Below are the code and all the weights of a small trained network. Each question names an input and a class and asks about switching units off, where a switched-off unit gives its printed mean instead of its output.

import numpy as np


def w(rows, s, z=0):
    codes = np.array(rows[::2]) - 128.0
    scale = np.full(codes.shape[1], s)
    scale[-1] = z or s
    return codes * scale


def norm(h):
    return h / np.sqrt((h * h).mean(-1, keepdims=True) + 1e-5)


def f(y):
    return np.maximum(y, 0)


def log_softmax(a):
    a = a - a.max(-1, keepdims=True)
    return a - np.log(np.exp(a).sum(-1, keepdims=True))


def net(x, mask):
    res = np.array(x, float).reshape(1, 2) / 4 @ E
    u = 0
    for l in range(4):
        y = f(norm(res) @ A[l][:, :-1].T + A[l][:, -1])
        res = res + np.where(mask[u : u + 7], y, B[l][:, -1]) @ B[l][:, :-1]
        u += 7
    return log_softmax(norm(res)[-1] @ U[:, :-1].T + U[:, -1])


A, B = {}, {}
E = w([
[213,121,224,103,160,63,132],'x0',
[144,122,159,47,6,163,153],'x1',
],0.013)
A[0] = w([
[142,132,155,108,82,131,137,98],'L0N0',
[150,155,133,137,118,116,138,171],'L0N1',
[136,146,156,144,165,134,146,207],'L0N2',
[103,137,80,167,196,144,146,106],'L0N3',
[185,123,218,87,100,134,119,69],'L0N4',
[163,123,177,144,252,92,122,106],'L0N5',
[151,144,185,117,84,96,158,2],'L0N6',
],0.027,0.0037)
B[0] = w([
[137,76,142,147,94,171,157,187],'L0N0',
[63,112,101,148,31,158,133,148],'L0N1',
[162,119,70,140,79,190,143,169],'L0N2',
[116,142,122,100,161,102,77,230],'L0N3',
[146,64,190,85,174,97,82,235],'L0N4',
[151,243,70,252,202,157,227,252],'L0N5',
[132,87,170,99,152,143,68,195],'L0N6',
],0.033,0.022)
A[1] = w([
[165,94,210,37,146,5,67,131],'L1N0',
[136,154,136,141,120,109,121,13],'L1N1',
[153,152,160,100,111,7,166,170],'L1N2',
[132,76,200,86,134,18,120,162],'L1N3',
[169,89,211,60,122,20,79,141],'L1N4',
[144,46,194,35,162,36,24,2],'L1N5',
[124,128,123,166,110,69,137,56],'L1N6',
],0.022,0.0024)
B[1] = w([
[184,117,167,122,88,65,180,219],'L1N0',
[180,125,100,173,108,151,133,132],'L1N1',
[146,158,78,109,86,131,159,129],'L1N2',
[153,67,125,136,115,158,107,183],'L1N3',
[182,1,187,182,132,224,168,201],'L1N4',
[45,174,122,39,106,117,49,253],'L1N5',
[71,143,205,133,110,118,143,131],'L1N6',
],0.023,0.027)
A[2] = w([
[176,170,140,104,113,29,121,132],'L2N0',
[175,180,122,100,132,35,161,36],'L2N1',
[90,247,156,192,143,129,211,38],'L2N2',
[161,250,81,244,209,111,242,101],'L2N3',
[159,213,103,233,205,113,214,58],'L2N4',
[191,251,43,246,151,117,196,59],'L2N5',
[120,201,190,95,119,113,143,7],'L2N6',
],0.024,0.0022)
B[2] = w([
[8,130,139,119,79,83,171,141],'L2N0',
[122,70,128,154,92,172,113,139],'L2N1',
[109,83,142,138,191,237,4,191],'L2N2',
[178,179,73,203,139,235,99,252],'L2N3',
[152,164,74,209,150,172,134,227],'L2N4',
[203,91,93,147,166,136,142,238],'L2N5',
[153,106,96,98,174,155,7,136],'L2N6',
],0.028,0.035)
A[3] = w([
[112,120,85,144,60,140,188,65],'L3N0',
[221,156,183,16,30,7,88,115],'L3N1',
[242,93,32,57,95,14,213,114],'L3N2',
[154,81,130,199,79,35,69,73],'L3N3',
[136,167,68,201,31,214,235,164],'L3N4',
[139,44,66,136,109,96,108,253],'L3N5',
[132,179,114,136,44,177,189,89],'L3N6',
],0.02,0.0028)
B[3] = w([
[132,141,130,130,117,131,160,150],'L3N0',
[122,150,93,170,155,134,146,228],'L3N1',
[170,72,131,180,144,3,123,128],'L3N2',
[132,150,115,130,128,180,141,150],'L3N3',
[106,168,156,130,108,133,176,253],'L3N4',
[95,128,123,135,142,111,127,183],'L3N5',
[118,151,175,133,117,119,151,163],'L3N6',
],0.043,0.017)
U = w([
[170,127,121,160,142,1,158,46],'0',
[25,183,94,92,151,98,74,207],'1',
[175,187,75,206,189,209,121,227],'2',
[177,160,108,82,126,87,148,16],'3',
[176,159,111,97,114,93,135,35],'4',
[131,42,204,99,124,185,107,200],'5',
[67,189,193,123,88,143,214,183],'6',
[166,162,125,107,118,93,131,3],'7',
],0.018,0.007)

Each question gives the input, the list of numbers given to net, and the class t.
The units are the neurons (one row each of A and B). Each row of codes is followed by its name. A weight is (code - 128) times the scale printed after its matrix; where a second scale follows, it is the last column's (A, B and U).
mask holds one flag per neuron, layer by layer. A switched-off neuron (its flag False) gives its mean, the last column of its row in B, instead of its output. The means were averaged over made-up inputs and are rounded, as every weight is.
A unit's drop is (log p(t) with every unit on - log p(t) with that unit switched off) / (log p(t) with every unit on - log p(t) with every unit switched off).
The circuit of an input: a set's keep is (log p(t) with only the set's units on - log p(t) with every unit switched off) / (log p(t) with every unit on - log p(t) with every unit switched off). Starting from the 12 units with the biggest drops (on a tie, the unit counted first), units are removed one at a time, each time the one whose removal leaves the highest keep (on an exact tie, the one counted first), for as long as the keep stays at least 0.8.
circuit, biggest first: the units of the circuit, biggest drop first
most important unit: the unit with the biggest drop
top k neurons: the k neurons with the biggest drops, biggest first
k most important neurons of layer l: the k neurons of layer l with the biggest drops, biggest first
drop when u is switched off: that unit's drop, to one decimal
input [7,2], class 5: circuit, biggest first : (L0N4, L2N3)
input [-7,4], class 6: top 3 neurons : (L0N5, L0N3, L0N4)
input [-7,3], class 6: 4 most important neurons of layer 0 : (L0N5, L0N3, L0N6, L0N4)
input [-8,3], class 6: 4 most important neurons of layer 0 : (L0N5, L0N3, L0N6, L0N4)
input [-6,-6], class 1: most important neuron of layer 2 : (L2N3)
input [-6,-4], class 1: top 2 neurons : (L0N5, L0N4)
input [-8,7], class 6: top 2 neurons : (L0N5, L0N4)
input [-3,4], class 6: top 2 neurons : (L0N5, L0N4)
input [-7,6], class 6: 2 most important neurons of layer 0 : (L0N5, L0N4)
input [-4,6], class 6: 3 most important neurons of layer 0 : (L0N5, L0N4, L0N6)
input [0,0], class 0: 4 most important neurons of layer 0 : (L0N5, L0N6, L0N3, L0N4)
input [-5,3], class 6: top 2 neurons : (L0N5, L0N3)
input [-8,6], class 6: top 2 neurons : (L0N5, L0N4)
input [-7,-3], class 1: top 2 neurons : (L0N5, L0N4)
input [-3,3], class 6: top 3 neurons : (L0N5, L0N3, L0N4)
input [-2,-2], class 1: top neuron : (L0N3)
input [-4,2], class 6: 2 most important neurons of layer 2 : (L2N5, L2N2)
input [-8,4], class 6: top 4 neurons : (L0N5, L0N3, L0N4, L1N5)
input [-1,5], class 5: drop when L0N5 is switched off : 0.8
input [1,2], class 5: drop when L0N3 is switched off : 0.0
input [-4,-2], class 1: drop when L0N4 is switched off : 0.2
input [8,3], class 5: drop when L0N4 is switched off : 1.0
input [-2,6], class 5: most important unit : L0N5
